Here is a tiny trained network, its code and every weight. The questions are about switching its units off for an input and a class, where a switched-off unit gives its printed mean instead of its output.

import numpy as np


def w(rows, s, z=0):
    codes = np.array(rows[::2]) - 128.0
    scale = np.full(codes.shape[1], s)
    scale[-1] = z or s
    return codes * scale


def f(y):
    return np.maximum(y, 0)


def log_softmax(a):
    a = a - a.max(-1, keepdims=True)
    return a - np.log(np.exp(a).sum(-1, keepdims=True))


def net(x, mask):
    res = np.array(x, float).reshape(1, 7) / 4 @ E
    y = f(res @ A[0][:, :-1].T + A[0][:, -1])
    res = res + np.where(mask, y, B[0][:, -1]) @ B[0][:, :-1]
    return log_softmax(res[-1] @ U[:, :-1].T + U[:, -1])


A, B = {}, {}
E = w([
[59,85,115,107,210],'x0',
[188,100,52,73,119],'x1',
[62,72,136,63,204],'x2',
[64,191,93,134,142],'x3',
[176,101,78,189,188],'x4',
[81,76,164,237,80],'x5',
[81,167,1,166,124],'x6',
],0.008)
A[0] = w([
[217,119,104,196,69,194],'N0',
[107,182,212,155,2,235],'N1',
[130,210,219,219,142,142],'N2',
[110,140,193,170,205,107],'N3',
[47,218,50,213,62,236],'N4',
[169,88,246,111,113,238],'N5',
[206,119,71,224,166,252],'N6',
],0.0071,0.0034)
B[0] = w([
[217,181,53,114,180,216],'N0',
[140,203,179,75,128,245],'N1',
[77,215,254,185,203,205],'N2',
[70,101,245,219,137,177],'N3',
[51,213,114,212,167,255],'N4',
[234,126,249,54,131,234],'N5',
[156,143,121,229,231,219],'N6',
],0.0067,0.0084)
U = w([
[21,158,40,142,173,152],'0',
[77,109,81,182,164,131],'1',
[100,114,183,177,194,20],'2',
[134,167,125,136,91,64],'3',
[130,254,130,149,47,122],'4',
[217,119,77,189,204,167],'5',
[118,121,104,97,157,105],'6',
[148,93,155,27,75,252],'7',
],0.0087,0.0038)

Each question gives the input, the list of numbers given to net, and the class t.
The units are the neurons (one row each of A and B). Each row of codes is followed by its name. A weight is (code - 128) times the scale printed after its matrix; where a second scale follows, it is the last column's (A, B and U).
mask holds one flag per neuron, in row order. A switched-off neuron (its flag False) gives its mean, the last column of its row in B, instead of its output. The means were averaged over made-up inputs and are rounded, as every weight is.
A unit's drop is (log p(t) with every unit on - log p(t) with that unit switched off) / (log p(t) with every unit on - log p(t) with every unit switched off).
The circuit of an input: a set's keep is (log p(t) with only the set's units on - log p(t) with every unit switched off) / (log p(t) with every unit on - log p(t) with every unit switched off). Starting from all 7 units, units are removed one at a time, each time the one whose removal leaves the highest keep (on an exact tie, the one counted first), for as long as the keep stays at least 0.8.
circuit, biggest first: the units of the circuit, biggest drop first
top k neurons: the k neurons with the biggest drops, biggest first
drop of u: that unit's drop, to one decimal
input [-3,-4,1,0,2,3,5], class 0: circuit, biggest first	[N5, N4]
input [7,6,-1,-1,-3,1,-1], class 7: circuit, biggest first	[N4, N6]
input [-5,-3,-1,-5,-2,-1,-5], class 7: circuit, biggest first	[N5, N4]
input [7,4,2,8,-5,-6,-5], class 7: circuit, biggest first	[N4]
input [5,5,-6,-4,-2,-3,-5], class 7: top 4 neurons	[N4, N6, N5, N2]
input [-3,3,0,-4,-3,8,-8], class 7: top 2 neurons	[N5, N4]
input [-3,-1,7,-2,-4,4,1], class 7: top 3 neurons	[N4, N6, N2]
input [1,1,4,-5,6,-3,-8], class 7: top 2 neurons	[N5, N4]
input [2,-3,-3,4,2,0,3], class 0: drop of N4	0.3
input [8,2,1,-1,-5,7,-7], class 7: drop of N6	0.2
input [0,2,4,2,-5,3,-6], class 7: drop of N4	0.1
